Here is a tiny trained network, its code and every weight. The questions are about switching its units off for an input and a target symbol, where a switched-off unit gives its printed mean instead of its output.

import numpy as np


def w(rows, s, z=0):
    codes = np.array(rows[::2]) - 128.0
    scale = np.full(codes.shape[1], s)
    scale[-1] = z or s
    return codes * scale


def f(y):
    return np.maximum(y, 0)


def softmax(a):
    e = np.exp(a - a.max(-1, keepdims=True))
    return e / e.sum(-1, keepdims=True)


def log_softmax(a):
    a = a - a.max(-1, keepdims=True)
    return a - np.log(np.exp(a).sum(-1, keepdims=True))


def net(x, mask):
    ids = ['ΓΘαδεζμπστφψ'.index(c) for c in x.split()]
    T = len(ids)
    res = E[ids] + P[:T]
    q, k, v = (res @ M[0].T for M in (Q, K, V))
    z = softmax(np.where(np.tri(T) > 0, q @ k.T / 2**0.5, -1e9)) @ v
    res = res + np.where(mask[0], z, O[0][:, -1]) @ O[0][:, :-1]
    y = f(res @ A[0][:, :-1].T + A[0][:, -1])
    res = res + np.where(mask[1:17], y, B[0][:, -1]) @ B[0][:, :-1]
    return log_softmax(res[-1] @ U[:, :-1].T + U[:, -1])


Q, K, V, O, A, B = {}, {}, {}, {}, {}, {}
E = w([
[65,82,210,122,64],'Γ',
[144,130,139,82,96],'Θ',
[125,176,101,127,127],'α',
[245,188,179,71,124],'δ',
[251,251,104,133,164],'ε',
[85,184,37,119,137],'ζ',
[155,110,90,109,102],'μ',
[115,168,155,167,125],'π',
[33,207,103,159,139],'σ',
[173,206,170,178,159],'τ',
[78,184,32,144,150],'φ',
[132,171,172,135,111],'ψ',
],0.017)
P = w([
[131,142,146,59,239],'0',
[121,172,125,217,48],'1',
[63,145,96,176,27],'2',
[142,43,124,135,61],'3',
[109,86,167,173,77],'4',
[100,123,118,184,101],'5',
[112,139,140,189,100],'6',
[146,170,122,153,102],'7',
[130,113,192,156,66],'8',
[86,188,105,129,104],'9',
[210,148,177,145,63],'10',
[253,218,115,124,105],'11',
],0.0072)
Q[0] = w([
[131,29,127,121,254],'head 0',
[134,96,121,203,130],'head 0',
],0.0077)
K[0] = w([
[130,132,97,208,2],'head 0',
[148,96,76,136,127],'head 0',
],0.0088)
V[0] = w([
[108,53,254,96,128],'head 0',
[212,165,201,92,133],'head 0',
],0.0091)
O[0] = w([
[173,94,80,172,5,19],'head 0',
[87,42,116,189,172,255],'head 0',
],0.012,0.0092)
A[0] = w([
[60,94,138,113,118,136],'neuron 0',
[135,173,147,145,173,125],'neuron 1',
[150,119,93,138,117,51],'neuron 2',
[118,130,146,135,105,97],'neuron 3',
[120,98,163,190,189,136],'neuron 4',
[119,110,94,107,116,211],'neuron 5',
[105,145,130,91,145,202],'neuron 6',
[118,129,93,134,116,92],'neuron 7',
[128,108,109,163,131,119],'neuron 8',
[251,130,137,154,171,146],'neuron 9',
[139,142,112,101,114,252],'neuron 10',
[99,196,161,102,209,190],'neuron 11',
[97,168,104,140,154,114],'neuron 12',
[110,143,125,140,140,93],'neuron 13',
[153,163,144,139,156,117],'neuron 14',
[116,61,108,112,109,187],'neuron 15',
],0.014,0.0033)
B[0] = w([
[231,103,135,63,130,150],'neuron 0',
[104,35,161,116,74,196],'neuron 1',
[188,133,110,43,131,130],'neuron 2',
[222,180,139,142,122,130],'neuron 3',
[143,103,42,89,136,212],'neuron 4',
[237,168,179,169,199,132],'neuron 5',
[221,112,146,221,102,159],'neuron 6',
[130,95,127,189,77,130],'neuron 7',
[107,101,168,93,198,139],'neuron 8',
[64,107,127,199,139,189],'neuron 9',
[71,254,154,217,114,135],'neuron 10',
[183,142,169,82,99,250],'neuron 11',
[151,107,152,150,108,173],'neuron 12',
[182,89,181,150,140,148],'neuron 13',
[68,115,105,6,48,170],'neuron 14',
[107,143,160,234,188,137],'neuron 15',
],0.0051,0.026)
U = w([
[187,88,116,201,64,171],'Γ',
[143,124,154,203,154,79],'Θ',
[167,78,66,64,71,74],'α',
[109,49,104,200,190,120],'δ',
[164,9,80,2,184,118],'ε',
[94,145,150,67,169,1],'ζ',
[136,125,152,161,149,136],'μ',
[104,62,67,83,63,171],'π',
[121,176,217,159,190,228],'σ',
[50,96,103,99,143,160],'τ',
[181,135,150,75,133,143],'φ',
[101,90,109,147,113,151],'ψ',
],0.0073,0.0026)

Each question gives the input, a string of symbols that net reads in full, and the target symbol t.
The units are the heads (2 rows each of Q, K, V and O) and the neurons (one row each of A and B). Each row of codes is followed by its name. A weight is (code - 128) times the scale printed after its matrix; where a second scale follows, it is the last column's (O, A, B and U).
mask holds one flag per unit, heads first, then neurons. A switched-off unit (its flag False) gives its mean, the last column of its rows in O or B, instead of its output. The means were averaged over made-up inputs and are rounded, as every weight is.
A unit's drop is (log p(t) with every unit on - log p(t) with that unit switched off) / (log p(t) with every unit on - log p(t) with every unit switched off).
The circuit of an input: a set's keep is (log p(t) with only the set's units on - log p(t) with every unit switched off) / (log p(t) with every unit on - log p(t) with every unit switched off). Starting from the 12 units with the biggest drops (on a tie, the unit counted first), units are removed one at a time, each time the one whose removal leaves the highest keep (on an exact tie, the one counted first), for as long as the keep stays at least 0.8.
circuit, biggest first: the units of the circuit, biggest drop first
top k neurons: the k neurons with the biggest drops, biggest first
drop when u is switched off: that unit's drop, to one decimal
input σ Θ π, target σ: circuit, biggest first : head 0; neuron 4
input φ ε ε, target φ: circuit, biggest first : head 0; neuron 11
input δ ε ε ε ε Θ Γ φ ε σ ε ε, target δ: circuit, biggest first : head 0; neuron 9
input ε δ ζ ψ δ δ μ, target δ: circuit, biggest first : neuron 11; neuron 14
input ε δ Γ, target ε: circuit, biggest first : neuron 0; head 0
input ε μ π ψ ε, target ε: circuit, biggest first : head 0; neuron 4; neuron 14
input ε ζ ψ φ ε Γ, target ε: circuit, biggest first : neuron 0
input δ δ ζ, target δ: circuit, biggest first : head 0; neuron 15
input δ μ σ ε α, target δ: circuit, biggest first : head 0; neuron 11
input φ ζ ψ, target φ: top 2 neurons : neuron 11; neuron 9
input ε π π, target ε: circuit, biggest first : head 0; neuron 4; neuron 0
input ε ε φ, target ε: circuit, biggest first : head 0; neuron 0; neuron 4
input σ σ Γ φ ψ σ μ φ σ σ, target σ: top 2 neurons : neuron 4; neuron 10
input ε τ α ε ε ε σ σ, target ε: top 2 neurons : neuron 4; neuron 0
input Θ ε ε ε μ ε Γ ψ σ δ δ μ, target δ: circuit, biggest first : neuron 11; head 0; neuron 14
input δ δ φ, target δ: circuit, biggest first : head 0; neuron 15
input δ ε ε ε δ ε Γ ε φ δ ε σ, target δ: circuit, biggest first : head 0
input δ ε Γ ε ε, target δ: circuit, biggest first : head 0; neuron 11
input ε δ σ ε ε ε δ Θ δ σ ε ψ, target ε: top 2 neurons : neuron 4; neuron 9
input δ ε ε ε α ε δ σ Γ α δ π, target δ: top 2 neurons : neuron 11; neuron 14
input δ δ σ ε ε ζ ε δ Γ, target δ: top neuron : neuron 15
input φ φ μ, target φ: top 2 neurons : neuron 9; neuron 11
input δ φ σ σ π ε ψ, target δ: drop when neuron 11 is switched off : 0.6
input δ ε δ ε ε ψ μ φ ε Γ, target δ: drop when head 0 is switched off : 1.1
input φ Γ ε, target φ: drop when neuron 11 is switched off : 0.6
input φ μ Γ, target φ: drop when neuron 11 is switched off : 0.1
input ε σ δ δ δ Θ τ ε ψ σ, target ε: top neuron : neuron 0
